Below is a small trained network, with its code and all its weights. Each question gives an input and a class and asks what happens when units are switched off, that is, made to give their printed mean instead of their output.

import numpy as np


def w(rows, s, z=0):
    codes = np.array(rows[::2]) - 128.0
    scale = np.full(codes.shape[1], s)
    scale[-1] = z or s
    return codes * scale


def f(y):
    return np.maximum(y, 0)


def log_softmax(a):
    a = a - a.max(-1, keepdims=True)
    return a - np.log(np.exp(a).sum(-1, keepdims=True))


def net(x, mask):
    res = np.array(x, float).reshape(1, 4) / 4 @ E
    y = f(res @ A[0][:, :-1].T + A[0][:, -1])
    res = res + np.where(mask, y, B[0][:, -1]) @ B[0][:, :-1]
    return log_softmax(res[-1] @ U[:, :-1].T + U[:, -1])


A, B = {}, {}
E = w([
[145,231,96,145,165,208,117,89,131,62,63,188],'x0',
[139,104,139,77,189,141,111,145,120,9,197,99],'x1',
[152,131,222,152,61,226,141,133,120,116,122,60],'x2',
[78,130,63,181,102,110,66,147,101,67,72,55],'x3',
],0.012)
A[0] = w([
[100,71,162,106,84,45,153,128,166,174,175,87,88],'neuron 0',
[167,96,123,113,196,128,113,107,120,71,203,92,78],'neuron 1',
[171,86,183,50,182,143,157,152,150,40,194,169,74],'neuron 2',
[146,229,156,139,175,185,86,103,133,90,66,207,75],'neuron 3',
[160,102,98,71,156,162,122,174,165,83,150,119,59],'neuron 4',
[87,158,71,197,112,133,108,146,131,118,157,88,2],'neuron 5',
[139,108,202,168,132,229,97,99,134,150,150,87,68],'neuron 6',
[106,87,118,109,194,137,77,118,58,42,125,61,79],'neuron 7',
[107,142,48,91,224,43,107,128,141,166,143,194,82],'neuron 8',
[164,126,208,141,69,212,171,119,117,123,105,51,88],'neuron 9',
[159,80,178,103,124,78,111,203,132,178,143,116,100],'neuron 10',
[176,123,224,142,90,200,130,160,123,128,119,80,95],'neuron 11',
[223,99,204,66,181,167,198,130,188,192,146,221,47],'neuron 12',
[140,165,189,109,86,167,140,128,115,121,123,63,92],'neuron 13',
[107,90,74,96,185,90,145,105,155,143,113,161,70],'neuron 14',
[134,72,130,102,97,121,87,99,108,169,117,122,91],'neuron 15',
[93,104,109,179,116,103,99,135,63,101,126,129,39],'neuron 16',
[183,141,198,82,135,135,206,112,200,149,186,211,62],'neuron 17',
[167,86,148,105,153,149,136,133,137,48,140,112,64],'neuron 18',
[123,118,128,215,37,102,182,66,133,246,45,187,48],'neuron 19',
[152,152,113,105,157,79,168,184,121,122,87,127,68],'neuron 20',
[166,226,90,148,188,218,117,58,150,68,84,183,88],'neuron 21',
[31,110,49,225,80,106,38,177,92,55,48,25,28],'neuron 22',
[128,135,111,195,101,129,140,122,176,208,63,165,28],'neuron 23',
[154,140,114,152,153,106,171,197,147,158,165,89,57],'neuron 24',
[192,125,197,181,73,189,120,154,135,115,142,111,73],'neuron 25',
[136,139,119,130,163,82,139,122,125,130,118,126,14],'neuron 26',
[116,22,129,111,113,97,142,178,137,150,170,92,81],'neuron 27',
[82,35,180,138,112,28,114,164,104,156,180,36,120],'neuron 28',
[199,134,168,81,166,145,227,68,150,176,185,195,39],'neuron 29',
[110,118,68,117,203,39,85,108,140,147,152,214,79],'neuron 30',
],0.011,0.0091)
B[0] = w([
[176,177,183,159,160,153,187,91,115,111,94,106,199],'neuron 0',
[57,201,160,118,126,149,110,208,189,190,182,144,180],'neuron 1',
[79,180,162,71,122,139,61,194,129,219,192,164,207],'neuron 2',
[206,189,205,164,149,141,229,91,138,117,89,81,213],'neuron 3',
[109,158,166,118,118,132,105,167,141,164,162,152,158],'neuron 4',
[149,114,78,99,146,148,121,133,90,118,126,152,152],'neuron 5',
[69,72,99,148,126,71,157,147,161,99,86,125,188],'neuron 6',
[97,159,148,52,102,151,73,183,167,210,179,167,189],'neuron 7',
[39,47,130,186,104,28,141,103,156,64,115,126,225],'neuron 8',
[70,38,128,168,117,41,141,142,131,52,126,141,217],'neuron 9',
[165,165,163,153,161,159,167,71,133,100,78,117,181],'neuron 10',
[74,106,105,165,112,4,132,95,128,81,117,147,208],'neuron 11',
[168,90,2,125,101,203,76,123,58,152,123,104,222],'neuron 12',
[102,86,107,131,152,48,118,105,177,102,114,149,184],'neuron 13',
[111,89,114,163,130,39,139,109,144,86,147,127,176],'neuron 14',
[157,167,144,114,124,133,144,145,98,102,132,129,151],'neuron 15',
[129,104,85,107,126,143,139,108,75,117,128,172,153],'neuron 16',
[139,114,38,106,108,185,92,100,85,142,115,108,208],'neuron 17',
[120,130,188,90,117,137,92,183,157,141,143,184,170],'neuron 18',
[68,209,206,43,151,159,53,246,195,186,241,186,232],'neuron 19',
[141,112,136,116,93,100,127,140,122,113,111,160,141],'neuron 20',
[213,199,201,165,177,155,254,69,136,116,105,88,235],'neuron 21',
[173,71,2,113,100,215,37,85,31,186,128,108,253],'neuron 22',
[83,165,179,54,143,133,86,190,185,185,207,170,187],'neuron 23',
[129,139,147,146,127,135,131,106,116,122,134,71,141],'neuron 24',
[82,100,108,142,123,35,128,117,130,83,117,111,190],'neuron 25',
[142,121,141,161,98,104,131,126,121,90,137,108,134],'neuron 26',
[186,181,177,131,169,139,202,92,142,117,106,179,189],'neuron 27',
[215,189,172,157,152,185,212,92,153,110,88,85,229],'neuron 28',
[172,77,55,120,107,187,61,111,60,142,90,98,207],'neuron 29',
[59,32,137,164,78,35,149,140,157,41,74,120,216],'neuron 30',
],0.0087,0.02)
U = w([
[205,168,193,99,133,142,236,57,136,97,122,92,152],'0',
[73,44,126,101,105,2,149,96,145,66,135,108,183],'1',
[168,92,33,74,105,185,74,81,85,138,141,99,161],'2',
[87,176,202,50,116,127,81,185,163,157,204,126,5],'3',
],0.0094,0.0014)

Each question gives the input, the list of numbers given to net, and the class t.
The units are the neurons (one row each of A and B). Each row of codes is followed by its name. A weight is (code - 128) times the scale printed after its matrix; where a second scale follows, it is the last column's (A, B and U).
mask holds one flag per neuron, in row order. A switched-off neuron (its flag False) gives its mean, the last column of its row in B, instead of its output. The means were averaged over made-up inputs and are rounded, as every weight is.
A unit's drop is (log p(t) with every unit on - log p(t) with that unit switched off) / (log p(t) with every unit on - log p(t) with every unit switched off).
The circuit of an input: a set's keep is (log p(t) with only the set's units on - log p(t) with every unit switched off) / (log p(t) with every unit on - log p(t) with every unit switched off). Starting from the 12 units with the biggest drops (on a tie, the unit counted first), units are removed one at a time, each time the one whose removal leaves the highest keep (on an exact tie, the one counted first), for as long as the keep stays at least 0.8.
units of the circuit, in order: the units of the circuit, biggest drop first
unit that matters most: the unit with the biggest drop
top k neurons: the k neurons with the biggest drops, biggest first
drop when u is switched off: that unit's drop, to one decimal
input [-3,-7,5,5], class 3: units of the circuit, in order : neuron 19
input [5,1,-5,-7], class 2: top 2 neurons : neuron 12; neuron 29
input [-5,6,5,-1], class 3: top 2 neurons : neuron 2; neuron 21
input [6,-1,-8,-8], class 1: top 2 neurons : neuron 8; neuron 30
input [6,-5,-6,-2], class 0: top 4 neurons : neuron 21; neuron 3; neuron 9; neuron 11
input [4,6,1,7], class 2: top 2 neurons : neuron 22; neuron 19
input [-5,-2,6,-5], class 1: top 2 neurons : neuron 9; neuron 11
input [-4,1,-4,-3], class 0: top 3 neurons : neuron 28; neuron 9; neuron 0
input [-7,5,-7,4], class 0: top 3 neurons : neuron 28; neuron 27; neuron 0
input [7,-4,-6,7], class 0: top 2 neurons : neuron 21; neuron 3
input [-2,4,0,4], class 2: top 3 neurons : neuron 19; neuron 22; neuron 23
input [-6,2,7,-8], class 2: top 3 neurons : neuron 12; neuron 17; neuron 29
input [-2,8,0,8], class 2: top 2 neurons : neuron 22; neuron 19
input [3,-8,6,-2], class 3: top 2 neurons : neuron 19; neuron 23
input [4,0,8,-7], class 1: unit that matters most : neuron 9
input [0,0,3,4], class 2: top 2 neurons : neuron 22; neuron 8
input [-5,5,1,-6], class 2: drop when neuron 29 is switched off : 0.5
input [1,-2,-5,7], class 2: drop when neuron 22 is switched off : 3.0
input [-8,7,-1,1], class 0: drop when neuron 28 is switched off : 1.1
input [7,-4,1,5], class 0: drop when neuron 21 is switched off : 0.8
input [-8,0,-8,5], class 0: units of the circuit, in order : neuron 28
